Known rows, with every way that one mark hangs from another:
B{G{F K Q{T}} X}: [ -67 -162   65   91 -404 -296 -170  203  -89  216  302 -276  297  182
 -111  -70 -173  257 -154  173   38   93 -118   -6 -154  201 -268  175
    6  346  -34  -19  -73 -148  247   35 -123    8 -148  100   88  -15
  -20 -113  163 -348  304  158 -154  269 -204  -98  -54    2 -225   39
   28 -379   36  -38   16    4  144   95  246]
B{J{F} Q{G} T X}: [ -34 -181  254 -160 -176 -373 -285  -52   84  326  274 -290   99   -8
 -450 -263  -81  242  -29  413   18   71  -29  -57  -97  233 -206  152
 -155  129 -111   97   12 -320  339    4 -166  -96 -226  245  -36 -363
   52 -125  309 -301  219   93 -396  261 -121   34 -278  203 -467  -15
  181 -275  103  116  -59  -92   26  -86  101]
A{K{Y} Q{T{J}} W}: [-210  -94  184 -371 -216 -281  -75  -15  -35  175  276 -158  209  -82
   -6 -140 -190   80   61   10  114 -215   16   23   10  345 -109  -22
   44  494  -72   75  -26  -75   71 -117  -80   -8  -64  258   77   16
   32  -55  132 -385  444 -102  -26  -17  133   65  135 -236  -82  274
  -58 -118 -146   54 -115 -168   21   87  219]
X{G{F K}}: [ -20 -128   37  106 -312 -301  -90   77   -6  176  217 -150  189  116
   -1  -58  -16  370  -67   99  -91  -23  -85  -73 -151  153 -201  286
  -78  213   92  -64   37 -124  112   95 -209   14 -109  152   25   69
  -34 -165   57 -226  244   18 -203  215  -90  -20  -70 -137 -101  -47
   57  -82   52  -41  134  -52  158   77  180]
Q{T X{G{K}}}: [  77 -154   87   15 -166 -113  -92   -4   -2  196  256 -262  186  174
 -140  -15 -193  237 -103  -14  -18   13   -2  -11 -196  175 -213  258
  -97  282   -5  -12    0 -130  -84  211 -206   34 -151   19   -3  -88
  -28 -176  161 -130  243  111 -311  167  -28    4  -99 -222  -79   75
   -9 -222   72  103  -98   -1  108  140  137]
Q{G{F K} T X}: [   8 -123  109   37 -153 -171 -129   33   41  139  411 -233  115  212
 -188   70 -171  240 -112   48   39  -28  -45   36 -112  283 -222  184
   32  422  -48   91   48 -144  -77  157 -264  135 -121   65   63 -141
  -16 -271  201 -192  307   84 -303  178 -222   71  -49 -184 -120  -30
   69 -502   95  142 -123  -46  113  104  155]
X{G{Q{T}}}: [  45 -154  107   63 -273 -186 -121   88  -80  199  183 -137  176   39
  -56  -33  -88  297  -58   97  -72 -137  -60 -151 -104  -19 -150  207
 -203  163   69 -100  -24 -147  -14   21 -214  -19  -54  150   -4   71
   16 -145  120 -176  293   -5 -270  169 -103  -27  -37  -52  -44  128
  -17   49   64   66   60   40  178   80   87]
T{J{F{Q}}}: [  74 -192   64  -93 -144 -189 -153   69  -37  160  154  -92  210  122
 -152 -152 -102  290  142   -3   45  -39  -47 -104  127  139 -260  269
   48  323   53 -106  -63 -131  105  -85 -148  -28   51  134  159 -222
   62 -125  143 -213  272  -12 -205  146  -28   10   85  -86 -236  -49
  -22   36  -37   50   86 -156   81   32  266]
T{J{F{Q{G} X}}}: [  -3 -163   74  -89  -44 -242 -119   33  -24  171  163 -103  163  116
 -188 -188  -75  242  118    5    7  -56  -17 -120  132   96 -193  300
   -8  320  151  -58   -5 -155    4 -103 -203   39   37   99  251 -251
   96 -174  169 -163  271    0 -165  228  -86   58   66  -68 -245 -143
   30   76  -46   73   95 -100   77    4  291]
R{U{B} Y{A{K}}}: [ -54  -86  159 -183 -114 -224 -204   14   58   47  124  -64  276   84
  -41 -294  116  202  157 -131  183   35 -125 -159   87  209 -281  120
  -34  211  151  -17  -63 -173    4  130   79 -115  -70   47 -102 -359
   78    2  148 -241  252   67    6  146 -143    3   -7 -374 -326  151
  -68   80   30   42    8 -126   95   72  224]
Y{A{K Q}}: [ -67 -105   88 -202 -102 -263 -229  -31  -33  129  167  -80  165   91
   62 -227  -94  171   50  -54  -34 -161   44  -72   65  251 -166   35
    1  265   20  -43   38 -228   58  -38   66  -67  -47  101  -81  -13
  -16  -17  114 -240  142  -82  -98   82   48   34   65 -225 -265  184
   11 -114  -87  155  -88  -20   79   46  235]
Q{X{B{J} F}}: [ 111 -123   49    7 -176 -184 -326  -47   99  172   89 -131  187   21
  -99  -32 -128  366   77  -95   41  100   93   14 -145  149 -199  298
  -48  137  -13  -44   -5 -165   92   42 -155  -71    4   51   92 -275
  -27  -78  211 -144  254  149 -169  224  -60  150   44  -82 -279   -3
   51   -7  107   49   41  -24    1   68  179]
Q{G{K{Y}}}: [ -55  -93   54  -57  -81 -215  -57   98   84  161  286 -111  247  -18
 -107   88    1  267  -90   72 -122  -99  -79  -12  -65  137 -180   71
 -133  333   76   -1    9 -136    5  124 -154  -34 -113  171  171 -123
   90 -219   80 -256  428   54 -179  144 -194  144  -20 -187 -159   -2
   30 -125   11   34  190 -110  122   92  166]
K{W{G{F Q{T}} P} Y}: [ -62  -86   90 -125 -396 -174   -1  155  -81  -10  367  -94  186 -110
   37   63   16  227  -19   95  -44  -37 -111  -31 -230  347  -96  174
   22  491  -40  -15   13  -29  182   99 -249   99  180  167  -15 -182
  -35  -24  -10 -359  725   24 -140  154 -233   85   -2  -71 -180  380
  101 -215  -69  116  -11  -24  190  264   58]
K{W{G{F} P}}: [ -81  -91   87  -24 -330 -193  -58   78  -43   45  234  -73  148   15
   45   -9  105  182   21    3 -100  -31  -30   22  -89  304 -144  239
   70  272   -1  -33   91  -82  191  117 -239   29  196  213  -48 -247
  -59  -10   10 -281  511  -23 -124  199 -191   98   11  -99 -185  143
  156 -259 -112   77 -111   32  178  190  142]
U{B{G T} J}: [  58 -171  216    9 -135 -189 -242   97   57  231  115  -95  382  -41
 -208 -119    0  137  -21 -157 -147  118 -109 -204   82  172 -203  154
  -46   47  -26  -59  -53  -50  207  130 -224 -294 -160  253  -16 -364
  266  -53  212 -326  198   27 -284  236 -131  125 -187  -14 -141  -63
   15 -164  -37 -180 -209 -253  134   77   38]
P{R{U{B}} T{J{F{X}}}}: [  32 -112   77  -97   23  -46 -144   86  -23  141  -70 -205  377  -98
 -124 -161   71  399  124  -47   76  -45  -41  -56  167  164 -194  200
   -9  142  268   38 -332 -133  -20  -82 -152   12 -110  -41  140 -369
  111 -200  298  -41  253  127   -9  381  -13 -128   69 -160 -272   45
  -64  -84 -162  -90   36 -196   21  -10  197]
P{R{U Y{A{Q W}}} T}: [ -50  -28  148 -240 -131 -120 -114   54    8   29   15 -178  324 -149
  -29 -129  147  272  -22  138   15 -161   -8   35  122  208 -267  -65
  -23  108  257  109 -250 -154   22  -49  -11  -27  -17  -36  -10 -274
   -8 -150  234  -85  307  128   19  245  -68 -114  149 -220 -209  275
 -122   29 -173  -36 -123 -114  -36    0  247]
U{T{J{F{Q}}}}: [ 116 -206  109  -86 -173 -179 -119  116  -45  169  198  -93  187  -11
 -116 -146  -66  265   90  -15   23  -67  -13  -53  176  162 -274  228
   21  302   82    8  -78 -155  108  -84 -209   -8  -38  151  152 -261
   88 -159  135 -292  253   23 -183  129 -140  117   49  -56 -215   17
  -30  125  -68 -115   57 -201   93   82  169]
Y{A{K{W{P{T}}} Q{X}}}: [ -24  -92  102 -294 -112 -197 -205  -35    9   69  181 -137  179   70
   35 -277  -32  129   23  -37  -84 -145  133   21  -60  398 -145   31
   73  313   11  -10   51 -162   35   29  -18   15   17   26  -91 -105
  -74  -17  172 -184  252  -48  -72  137  -21   38   43 -265 -256  257
   -6 -252 -213  223 -247   42   13  130  258]
K{W{A{Q}} Y}: [-133 -121   83 -246 -263 -214  -34   95  -78  -15  214  -45  201  -63
   68  -72    5  110   58   87  -53  -32  -12    4 -148  278 -200   18
  -45  423   53  -56  -52   29  227  164 -138  -29   84   82  -97 -128
  -28    0    4 -204  564   50 -123  123  -20  110  119 -213 -132  354
  104   14  -36  116  -28 -144  104  246  157]
R{T U{J} Y}: [ -12 -113  201 -185 -387  -43  -28  129   49  -78  235  -68  297  -35
 -210 -208  176  137  104 -113   98  200 -283  -69  201   28 -300   32
   29  101   34   19  -79  -93   71  196  -81 -178  -15  132  113 -406
   53  -74  210 -283  384   70 -210  212 -331    5   65 -335 -156  157
   39  180   71  -58  -63 -251  -36   99   96]
K{W{P{R}} Y{A}}: [ -77  -55  140 -203 -187 -148   -7   36   -6  -93  193  -96  209 -153
   25   44   74  158   13   10 -187 -109  -40   -4 -238  326 -113   29
   -1  368  112  -87  -60  -28   57  119 -113   84   72   20  -17 -259
  -27 -107   -1 -115  586  130   41  122    4   46  -10 -196 -228  389
  -43  -65 -160  171  -33 -162   96  172  113]
B{J{F{Q}} T}: [ 173 -181  147 -162 -297 -185 -287  -21   38  228  258 -219  153  -13
 -304 -116  -62  301   -9  306   10   25    5   -2   19  217 -203  209
  -99  149  -60   13   -8 -133  358   75 -188  -46 -101  224  -31 -286
   18  -31  228 -277  139   51 -318  237  -19   39  -92   49 -267   71
   48  -66  -72  104  -87 -155   59  108  153]
R{U{B{J{F} Q{X}} T}}: [  85 -167  100  -84 -192 -195 -248  109   48  222  180  -76  164  134
 -224 -265   18  268   90   28  145  192   11 -132   95  220 -286  232
   34  211   16   43 -115 -162  143   78 -106  -51 -224  102  -65 -566
  174  -18  304 -260  155   72 -192  299 -134   60  -93 -111 -331   33
   32  -55   83  -45  -93 -101   81  141   95]
Y{A{K{W{G{F}}}}}: [-105 -102   98   15 -165 -285 -182  -27  -47   38  241  -85  214   13
  125 -152  -32  214  113  -28   -7 -129  -22  -83   -5  345 -107  151
   80  344   93   -4   95 -199  123   51   -6   41  -24  123 -102  -72
  -38  -61  -34 -296  285   27  -46  132  -34    6   -6 -180 -293  156
   53 -194  -50  143  -71  -28  129  157  244]
G{F{X{B}}}: [ -50  -85   80   33 -143 -228 -206  -30   -3   71  116  -32  104   87
   38 -102  -64  304   66  -63   65   45   -3  -16    8  159 -186  297
    0  138   35  -18  -36 -134  100  -14 -162   51   19   94   33 -139
    8  -52  124 -107  198   65  -65  249  -30   30  103  -49 -200    6
   99   17   80  -37   24  -36  143   66  135]
Q{G{F K} T{J} X}: [   9 -160  155   52 -101 -177  -67   63   40  150  405 -263  141  163
 -258  -28 -179  239  -36  -67   70  -66  -59  -29  -70  288 -206  188
  102  457  -62   60   17 -118  -88   52 -302  113  -91  107  146 -136
   12 -336  189 -224  351   72 -340  145 -217   32  -43 -188 -141  -95
   74 -471   81  115  -59 -107  123   42  192]
W{A G{F Q{T}} K{Y}}: [-139 -119  -38  -12 -319 -210 -131  281  -65  121  339 -224  352  105
   88  -59  -91  343    0  240   82  -92 -245  -59  -32  273 -131  141
 -122  552 -124  -17    7 -112  237   -7 -129  -47  151   94  -92 -170
  -83  -13   19 -419  532   89 -339   86 -113  121  -64 -167 -311  374
  158 -190   74   22   41 -131  358  195  129]
J{F{Q{G T X}}}: [  85 -149   50 -118 -150 -195 -243    1  -38  176  270 -114  112  273
 -182   -1 -185  274   -5  175   41   -6  -10  -30   25  188 -290  311
  -19  413   80   15   46 -181  -36   80 -227  105  -14   18   72 -300
   29 -147  241 -160  244   28 -252  203 -123  111   14  -72 -205   -3
  -39 -193    4  219  -97  -57   28  117  226]
Q{G{F{X{B}} K} T{J}}: [ -45 -137  168   49  -53 -244  -69    1  -20  183  307 -179   98   53
 -177  -90 -120  329  -36 -126    6 -120  -58  -32  -50  185 -154  181
   38  289   25   61   12  -83 -120  -33 -312  104  -95  142  154  -41
   78 -329  139 -201  310  105 -270  211 -206   30   32  -88 -110  -56
  104 -219   50   26   68  -71  139   -3  109]
Q{G{F{X} K}}: [ -99  -84   46   37 -132 -278  -95   47   53  135  288 -135  137  115
  -85   -5    9  252  -71   86  -74  -53  -48    5  -16  156 -150  183
  -58  274  107   39   59 -155   22   59 -188   88  -84  125  172  -92
   39 -213  125 -187  279   32 -132  268 -223   86   10 -138 -152 -144
  136 -193   30   12   73  -29  142   51  207]
X{B{T{J}} G{K}}: [  96 -165  128   54 -101 -304 -137  -16   36  330   30 -165  175 -100
 -107 -226  -12  479  -50  -97  -74  -47   34 -109 -129  136 -193  277
 -183   14   25  -85  -25  -53   64    4 -233 -125 -150  220  -16   41
  110 -224  117 -254  195  124 -321  178  -77    1 -115  -54 -116    7
   20  121  -11 -126  199  -30   78  -16  102]
P{R{T{J}}}: [  18 -117  149  -88 -186    5  -57   22  -21   32   75 -214  327  -45
 -107   16   18  234   62 -104   83  -89 -127    5  155   86 -178   58
  -53  198   38  -46 -214  -80   25  -38  -88  -62   -7   46  125 -175
   62 -230  187 -145  366   47 -148  142  -28  -45   94 -172 -106  101
   22  -49 -114    7  -65 -236   26  -80  103]
F{Q{G} X}: [   3  -82   74 -118  -53 -197 -143  -57  -18  156  151  -58  166  154
 -129  -79  -64  119  -75  103  -56  -73   17  -74   31   39 -173  209
 -144  250  165  -15   45 -107  -33   31 -151   59   10   59  148 -191
  172 -110  168  -78  164   25 -144  260 -160  170   84  -81  -93 -104
   98  191  -93  136 -121   47   97   21  255]
W{A{Q{X{G}}} K{Y} P}: [-163  -83   -2 -356 -235 -215  -94  200   85  152  188 -222  233  236
  -31 -241   30  163  -60  124 -164  -69  -66   48 -185  273 -200   95
 -174  409 -161 -151   84  -61   91   56 -209 -132  194   60  -43 -310
 -168   57  190 -192  470  -35 -262   34   39  258 -119 -372 -284  334
   85 -106 -126  121  -46 -128  243  110  187]
B{Q{X{G{K}}} T{J{F}}}: [ 114 -201  115 -111 -106 -321 -169  -54   69  284  197 -261  134  105
 -318 -329  -81  318   39  156   12  117   27 -157  -57  270 -211  254
  -90  241  -92  -11  -62 -165  121  -11 -119  -35 -186  100  -15 -235
   47 -172  253 -230  245   53 -439  159  -72  -69 -235  -11 -236    0
  105 -128  128   11  -21  -40   23  -76  140]
J{F{Q{G{K}} X}}: [  12 -118  -53 -140 -123 -275 -182   -3  -10  187  219 -111  132  247
 -119  -78  -68  287  -30  209  -50   26    6   -2   39  135 -211  317
 -101  354  208    1   52 -163   14   36 -124  119  -47  -13  209 -236
   77 -125  200 -150  198   33 -113  328 -138  100   47  -92 -217 -114
   35   11  -61  104   33   -6   33  101  289]
P{R T{J}}: [  80 -112  140  -62    6   24 -110   54   13   97    5 -236  446 -207
 -101   -4   14  345   25  -32  -45 -235  -43   31  101  141 -176   21
  -35  119  121   19 -318 -125   29 -117 -157  -81  -31   78  155 -135
   16 -267  188  -64  336   72 -138  175    6  -77   94 -116 -147  102
  -55  -85 -184  -72   -4 -207   70  -64  160]
F{Q X{G{K{W Y}}}}: [  25  -96    4 -136 -217 -265  -25  -38  -55  127  166 -110  227   92
  -28 -116  -65  177 -108  181  -92   43    1  -91 -245  137 -140  284
 -166  350  225  -46   32   33   58  158 -108  114  -74   -3  114  -23
  127  -97   54 -132  254  116 -100  303  -84   68   25 -159  -12   38
   69  333 -115   85  -38   49   59  151  267]
K{W{G{Q}}}: [ -17 -126   25   52 -272 -182  -88  124  -69   86  189  -58  232  -52
   74   34   28  172   39  100   -7  -46    2  -74   -6  165 -110  185
  -54  286   74  -27    3  -81  192   91  -58  -10  104  189   -3 -122
   46  -48   14 -312  464   18 -146  231 -207   26   86  -78 -121  151
  105  -62  -39   64  -66  116  138  224  193]
G{F Q{T}}: [  64 -148   93   30 -381 -133 -200  122  -90   63  320 -126  126  111
  -37   36 -148  298   -2  130  109  -74 -113  -55  -10  144 -178  135
    4  307  -91  -33 -100 -125  130  -45 -144   91   21  126  -20   28
  -27  -98  156 -223  310  -11 -223  158 -165  -74   97  -21  -92  188
   41 -195  115   61  -56  -30  199  105   70]

Rows:
[ 177 -163   34    1 -294 -349 -217  -88 -114  327   44 -118  180   34
  -30 -105 -168  578  -56  -80  -85  -32  -13 -114 -322   76 -225  357
 -124  175  156  -84   45  -14  -77  -16 -257   -2  -57   22   56  122
   95 -253  108 -215  217  190 -291  223 -195  106   50  -23  -21   36
   36  286   25  -14  193   24  -35  -60  139] | X{B F{Q{T{J}}} G{K}}
[  74 -157  155  -69 -204 -166 -205  101   23  225  153  -43  199   42
 -197 -243   57  238   51  -20   92  106  -25 -146   93  151 -261  117
    3  115   -6   25 -135 -114  154   75  -94 -111 -223  185 -105 -460
  226  -20  241 -267  148   64 -207  254 -149   64  -57 -101 -239   77
   65   54   57  -85  -87  -99  132   95   38] | R{U{B{J Q} T}}
[  25 -166  183 -194 -260 -307 -257 -139  -37  268   63 -232  136  -69
 -209 -174 -133  218   31  221   36  153  -58  -57 -176  171 -225  150
 -206   69  -99   37  -75 -278  265   48  -14  -85 -135   73 -116 -197
   59  -52  221 -208  212  193 -280  182 -150   37 -123  121 -309  150
  232  -34  183  -26  -56  -34  -28 -191   57] | B{Q T X{F}}
[ -10 -121   95   40 -257 -320 -160   27   -6  207  243 -232  227   27
 -140 -121   14  251 -110  138  -91  127   -8   -5   -1  227 -193  200
  -60  146    8   50  -14  -69  242  142 -204   21 -198  158   26 -151
  -15  -80  134 -281  208  160 -178  290 -138  -33 -117  -20 -125    4
  105 -231  -19 -109    4  -43  121   73  194] | B{G{F{X} K} T}
[ -23 -119  118 -218  -84 -199 -230  -67  -44  123  236 -155  134  159
   -5 -214 -208  132   25  -88   37 -119   68  -44    0  317 -178   64
   37  349  -41    4   38 -223  -30   17   22    1  -74   20 -112  -63
  -46  -42  172 -203  139  -32 -169   70   62   25   30 -256 -253  237
   -4 -260  -52  234 -226   -2   57   82  213] | Y{A{K Q{T X}}}
[ -66 -111   83 -101 -135 -320 -151   60  -36  147  227  -68   57  145
   -8 -151  -51  234  -59   24 -107 -134   32 -104   33  242 -218   68
   28  271   64  -37   88 -202   52  -17  -64    7  -16   63  -72  -45
   66 -139  122 -230  174  -19 -208  184 -121   35   61 -115 -250   51
   69 -217  -17  129  -40   -3   99   22  212] | Y{A{Q{G{F K}}}}
[ -31 -163  144  -46 -334 -209 -222   20   19  207  146 -263  242  -79
 -184  -50 -135  222   47  104   13   66  -63   33 -208   98 -180  215
 -107  110   14  -25   -1 -274  314   63 -127 -113  -56  140  116 -200
  -40  -52  156 -229  247  167 -125  268  -46   88  -21   -8 -397   -8
  133  -57   64   37   76 -127   49   12  208] | B{J X{F}}
[ -15  -84  197  -80 -142 -184 -131   74   32   92   24 -190  367  -88
 -178  -90  164  221   63  -33  124   34 -137 -131  111  139 -278  118
  -91  131  161   25 -258  -40   72   44  -94 -128  -73  122   43 -418
   57 -156  225 -193  373  120  -59  202 -142  -43  -33 -217 -173  103
  -41    4  -77  -99  -18 -207   76  -71  195] | P{R{U{B{G T{J}}} Y}}
[ -14 -194  197 -140 -214 -251 -174  -92 -106  230  131 -220  178   35
 -214 -176 -251  221   89   11   67   69 -113  -87 -196  128 -236  145
  -37  211  -83    2 -101 -251   72  -38  -69  -57  -79   38    6 -157
   45 -141  179 -178  310  173 -297  132 -105   -5  -15   56 -278  135
  175  -64  219   42  -18  -60   12 -183   69] | B{Q{T{J}} X{F}}
[ 157 -145  113  -82 -207 -109 -170  -48  -70  180  199 -144  191  240
 -148  -52 -231  190  -98   74   34  -20   -8  -92 -137  147 -274  274
  -71  323   11  -50    6  -70  -28  135 -206   38  -27   27  -54 -123
   70 -107  180 -112  159   59 -327  140  -51   77   -6 -123  -32   71
  -12   18  -24  192 -243   10   87   87  192] | F{Q{T X{G}}}
[  50 -132  -43  -92 -291 -201  -52  171    0   22  311 -127  251  -34
   40    7  -29  255  -52  171  -60  -24  -30  -50 -197  255 -103    8
  -65  475   69  -92  -82   -7  168   92  114   82  -71    3   67   37
   87 -125   17 -293  472  137  -66  203 -175  -74   66 -197 -149  277
  -28    4  -16   74   89    1   95  267  199] | G{K{W Y{A}} Q}
[-132  -99   97  -32 -111 -237 -150   46   55  141  117 -103  193   92
   45 -100  -53  135   59   91  -65 -161   23  -49  100  181 -145   66
  -26  205   38  -82   82 -181   65    6   59  -15  -11   84  -67 -234
   97  -60   58 -187  174  142  -30  105  145    3   33 -176 -259  133
 -113    8  -12   41 -102  -88  141  106  252] | Y{A{W{K}}}
[  54 -124   88   96 -149 -221 -289   74  -43  223  102  -23  247   51
  -29  -54  -86  385  -48  -96  -33  -40   39  -70   10   40 -246  165
  -52   97  -15  -84  -87  -68   17  -35 -186 -122  -39  175   13 -117
   62  -86  161 -228  296  100 -203  175 -107   23   64   32 -108  134
  -80  -12   31  -11   79   62  125   98  101] | X{B{G{Q{T}}}}
[-119  -83  125 -290 -324  -50   25   63  -28 -104  212 -178  276  -81
  -10   -4  142  165    4    7 -115  -67 -112  136 -191  299 -153  -26
  -67  408   43 -100 -112   57  129  152 -223   13  131  -26  -34 -272
  -60  -67   57 -121  707   95  -53  112  -52  117   15 -252 -148  405
   71  -78 -175  128  -77 -262   98  183   52] | K{W{A P{R{T}}} Y}
[  57 -124   31  124 -254 -282 -279  106  -34  210  195  -75  237  127
   -8  -54  -88  467  -98  -37   -7   15    1  -24  -59  155 -255  182
   23  196  -37  -54  -79  -29   88  -34 -172  -43  -83  145   28  -26
   29 -126  153 -290  289  114 -201  215 -169  -23   56    7 -103   91
  -37 -143   40  -61   98   46  129  114  125] | X{B{G{F K Q{T}}}}
[ -55 -159   67   27 -361 -313 -170   76  -83  238   41 -203  200  -28
  -22  -66 -123  287   19  144  -22   23  -88 -114 -244   -7 -179  322
 -253  153  156 -100    7 -291  144    0 -133  -40  -20   49  100   23
   -4 -115  136 -199  288  126  -97  269 -168   48  -39    3 -275   11
   84   88  108  -17  185   15   53  -42  216] | B{X{F G{Q}}}
[  98 -135  -96   35 -366 -174 -188  188   73   84  337 -222  204  256
  -41   -8 -105  318  -73  172  114   86  -39   16  -81  278 -190  186
   11  455  -88  -59  -95 -104  210  -13   20   95  -37   14  130   -1
  -19 -111  206 -264  288    6 -161  235 -220  -66   45 -181 -165  -10
   60 -276   71   -9  -33   28  139  159  254] | G{F K Q{X}}
[ 109 -172  166  -37 -184 -205 -262   43   88  331  174 -241  358   36
 -251 -122   17  252  -98    9  -29   81    7  -75  -23  231 -204  155
 -123   91  -62  -36  -52  -19  292  178 -169 -215 -227  211  -86 -300
  205  -33  215 -358  185  101 -279  264  -72   53 -178  -17 -175  -47
   25 -249  -89  -67  -89 -136  150   87  102] | U{B{G{K} J T}}
[ 144 -170  229 -174 -122 -168 -306  -88   97  279  136 -163  230   51
 -282 -200  -28  222    3   63   73   60   -4 -138  -15  233 -183  102
 -144   60 -172  -27 -109  -87  271   80  -65 -211 -165  189 -223 -336
  256    4  266 -259  159   12 -383  179  -27   50 -156   62 -208   51
  124 -106   49   15 -225 -116  139  -35  -42] | U{B{J Q T}}
[   8 -105    1  -64 -124 -303 -174   55   90  193  287 -144  374  216
 -185 -125  -81  243 -112  106  -92  191    4  -78 -133  248 -273   90
   11  392  -79  -20  -95  -77   96  116  -30  -99 -210   54   86 -310
   38  -73  163 -266  417  115 -275  144  -90   21 -137  -97 -179   58
   25 -188  111   23    7   10   71   74  204] | B{G{K{Y}} Q{X}}
[-135  -84  120 -243 -144 -250  -68   56  -12   90  176  -38  153  -52
   43  -84  -97  151   12   40  -49 -100   33  -83  -12  260 -186   37
  -22  352   57  -64   -9 -155  119   -1  -27  -22    7   54  -51 -165
  127  -15   50 -237  365   60  -43   90  106   54   89 -119 -261  246
  -69   32  -18   64   -1 -143   74  129  186] | K{Y{A{Q W}}}
[-102  -69  126 -195  -82 -133  -39   67   30  109  178 -119  281 -139
   14  -84   -5  269  -40  -18 -149 -160    2  -11  -34  309 -150   71
  -32  306   71  -56  -11 -215   88    5 -152  -41   60   30  -34 -291
  121  -19   18 -244  469  114  -69  109   37   84  -26  -79 -359  245
  -82  -72  -99   15   41 -148  136  158  135] | K{Y{A{W{G P{T}}}}}
